13  11  14  3  -22  30  -10  -17  6  8  -5  -3  -14  -19  3  25  2  15  -3  -16  9  -3  13  1  15  -4  26  33  -4  18  -8  -48  -3 => <88>.<47>
8  9  -7  -6  -20  -16  -1  22  7  11  -7  -17  -17  -5  4  13  -9  29  -3  7  5  7  12  21  16  -20  10  -1  15  21  5  6  -4 => <83>.<16>
10  2  -3  -3  12  -23  -4  10  7  -2  15  -19  -4  11  18  -11  -15  -2  8  18  16  0  23  6  -12  -11  -8  -33  -12  16  0  -2  -20 => <83>.<17>
12  2  -13  -3  -10  -23  -6  13  7  10  -9  -22  -20  10  8  3  -19  24  -4  12  7  -10  23  28  -8  -22  2  -23  -4  25  -5  5  -13 => <83>.<16>
64  3  -3  5  11  13  5  12  -18  -5  -5  -14  -8  -1  -6  5  -14  19  -7  -10  1  5  -4  -7  2  -8  -5  10  -7  -12  -4  3  2 => <88>.<28>
9  14  -18  -2  -6  -13  -1  9  -3  -3  -16  4  -6  -3  -8  -15  -2  19  -1  -4  -6  2  -6  6  -5  -6  -3  17  -2  -8  -8  -23  0 => <85>.<36>
12  4  -9  -2  6  -2  1  0  -5  16  -19  -11  -8  0  -7  -6  -4  0  -1  -12  7  -9  -2  0  1  0  0  17  -6  -3  -9  1  9 => <88>.<28>
3  4  -7  -5  29  -5  15  19  2  -8  -5  2  9  -2  1  12  12  8  13  -10  -8  1  -8  -16  -9  -29  14  20  -7  -4  6  -6  0 => <85>.<35>
22  24  -5  -6  -34  16  3  -1  13  20  -9  3  -23  -21  -11  17  -9  28  17  -8  -5  8  -2  8  34  -7  7  22  24  7  -2  -8  0 => <88>.<47>
-10  -6  7  15  35  -14  -1  -6  -59  -11  11  -32  9  -5  8  -17  4  -4  -4  -18  7  -55  8  -14  -33  -10  11  8  -32  -15  -16  -6  -5 => <85>.<35>
17  5  -28  6  14  -19  1  24  5  6  -21  5  -13  10  -21  -18  -16  25  21  13  3  9  -21  5  7  -9  -18  3  6  -7  1  2  2 => <85>.<36>
15  20  -2  8  5  5  -3  -13  -29  14  11  -15  -5  -1  -4  -2  -13  9  -3  -28  -5  8  -5  -4  -2  34  -7  20  -16  -13  -15  5  9 => <88>.<28>
7  8  5  -5  8  -2  13  -5  10  3  -2  -3  13  4  7  13  3  -2  -2  4  -2  5  5  6  16  4  10  0  -8  5  -6  -4  -3 => <85>.<48>
11  13  -15  -4  -3  -2  5  6  14  1  -17  15  -18  10  -1  -8  15  -6  2  -2  -5  -5  -7  1  6  -15  8  20  5  -4  -10  -21  -9 => <90>.<31>
10  7  -1  2  -27  24  4  -7  3  4  1  6  0  -24  -11  33  1  32  -6  -10  -1  11  -4  5  17  -3  14  29  29  3  4  2  -14 => <88>.<37>
0  0  37  4  -14  10  -13  -19  -9  3  18  -5  3  -19  10  12  1  16  -13  -28  -11  -9  19  -7  4  -5  28  28  13  -4  -31  -9  1 => <88>.<47>
-18  -5  2  16  7  -3  3  -9  -28  -12  1  -21  14  10  10  -6  -5  -22  2  -10  1  -15  1  -19  -26  -18  30  9  -14  -16  10  -17  -10 => <85>.<35>
15  10  -4  -4  -24  -4  16  -3  27  11  -11  -10  -25  -7  -1  2  -21  8  -1  15  0  12  2  29  14  -4  0  7  18  6  15  -6  -5 => <83>.<16>
-4  19  29  -9  -29  -6  -6  -17  43  15  2  11  -11  -21  18  12  -7  2  -11  -10  -13  -12  30  16  11  -10  39  3  12  39  6  -5  -22 => <83>.<29>
-30  1  33  -2  -27  20  33  -3  24  11  10  7  15  -30  9  44  19  11  -11  -17  -19  3  22  -6  8  -23  35  20  17  26  3  -7  1 => <88>.<37>

14  3  12  4  -20  -4  -21  15  0  10  -16  -5  17  4  -17  18  -27  5  0  -4  -22  3  -4  9  -3  -6  5  -24  6  -3  -2  -7  18 => (79).<252>
-42  -5  -14  15  -1  7  22  -2  8  -11  -5  -1  -5  0  -1  -8  18  4  -20  -5  9  0  14  -1  -10  -13  4  -4  -5  -12  7  3  -6 => (77).<256>
-18  -17  -18  6  10  3  -6  3  2  -1  -17  7  -4  9  3  -1  18  5  -24  -1  0  4  1  -9  -26  -23  3  3  -1  6  -3  7  -7 => (77).<256>
-13  -22  -24  3  8  10  -7  -19  6  -20  -8  5  6  7  12  -9  14  8  -28  -15  -7  11  10  -1  -10  -15  -16  -3  -3  -4  -1  8  4 => (77).<256>
-23  -11  -17  8  -4  5  -13  -1  4  -17  -14  -1  -4  9  4  -2  22  6  -23  -12  -1  1  6  7  -22  -21  -6  -1  -4  2  0  7  -16 => (77).<256>
-23  11  -5  4  -14  1  12  11  6  -11  2  -12  14  0  0  -3  -5  10  -4  -10  -2  -1  6  19  8  -6  4  -18  0  5  4  5  -7 => (80).<249>
-23  -12  -22  10  6  11  -10  -2  -1  -20  -2  -2  8  3  4  -8  3  8  -15  -6  -13  -4  12  4  -11  -23  -21  -5  2  -8  8  -4  9 => (77).<244>
17  3  20  5  -37  11  -23  8  4  10  -8  -9  12  -1  -24  24  -37  -4  9  -9  -25  -10  5  10  -1  -4  -5  -12  2  -29  -1  -11  21 => (79).<252>
-4  -17  -6  5  -5  10  -8  -16  7  -17  -6  7  -7  4  10  -15  10  7  -20  -7  -2  7  7  -3  -16  -14  -25  4  -1  -20  1  5  10 => (77).<256>
-19  20  11  20  -28  2  25  6  10  0  0  -16  6  -11  -16  -1  -4  8  -4  -6  4  0  5  16  40  1  14  -34  1  -12  6  -3  2 => (80).<249>
-23  -21  -16  11  4  7  0  -12  5  -12  -7  6  -5  3  -4  -12  29  7  -24  -3  11  -2  12  -10  -11  -23  -6  3  -3  -14  4  6  -5 => (77).<256>
-18  -11  -5  20  -8  6  0  -7  7  -9  -4  -2  0  1  4  -11  11  10  -24  -7  -4  4  9  4  4  -20  -4  -18  3  -14  4  2  10 => (77).<244>
-9  4  6  9  -14  6  3  17  1  3  -8  -3  -3  8  -13  -5  7  9  -7  3  7  -5  0  3  -12  -18  -3  1  3  -9  6  2  -9 => (80).<251>
-27  14  4  11  -9  0  2  18  -2  6  3  -12  6  -5  -15  0  -5  5  13  5  -7  -21  11  12  6  -17  7  -3  7  -12  11  -9  -10 => (80).<251>
-23  18  15  19  -34  1  21  16  9  1  -3  -11  7  -8  -21  0  -5  5  -1  -1  2  -8  6  15  12  -16  -1  -21  3  -18  11  0  9 => (80).<251>
-24  -14  -6  7  -6  6  4  -4  4  -3  -8  2  -9  6  -4  0  12  4  -20  -2  6  -1  10  -8  -17  -22  4  4  -5  -19  1  0  1 => (77).<244>
-8  1  11  4  -17  0  -4  10  0  16  -6  -4  -4  0  -16  13  -9  -5  3  3  -2  -14  7  -3  -9  -9  15  9  1  -21  1  -3  -3 => (79).<252>
-17  5  4  14  -12  0  22  5  2  -11  -3  -11  5  -5  -7  -2  13  6  -6  -2  10  -2  3  10  13  -1  17  -13  0  5  4  6  -22 => (80).<249>
-13  -9  -10  8  -1  5  9  -6  9  -10  -5  2  1  1  -1  -5  6  4  -25  -4  3  13  2  1  -4  -6  -8  -6  -3  -4  2  7  18 => (77).<256>
-19  -14  -3  26  -10  7  11  -21  19  -13  -5  -8  2  -3  10  -10  33  9  -27  -14  14  7  8  3  23  -7  7  -17  -4  -13  -2  6  -15 => (77).<256>
-7  9  12  18  -17  1  11  7  1  -2  6  -9  3  -8  -13  -8  -10  8  1  -1  -5  -5  2  12  28  -8  -7  -27  7  -26  13  -11  28 => (80).<251>
0  6  0  -8  -15  -1  -18  21  -2  3  -13  -6  12  8  -13  22  -18  -1  10  -5  -15  -9  0  10  -23  -12  -1  0  1  5  -3  -2  -12 => (79).<254>
-42  4  6  27  -8  4  19  9  6  11  -18  -2  -8  -12  -21  -6  0  12  -12  9  4  -11  9  4  6  -29  4  -16  11  -24  18  1  27 => (80).<251>
-17  -16  -5  13  -14  9  1  -13  11  -13  -12  -1  -11  10  8  -9  30  8  -29  -13  13  4  10  -1  -11  -19  -7  4  -4  -17  -3  9  -26 => (77).<256>
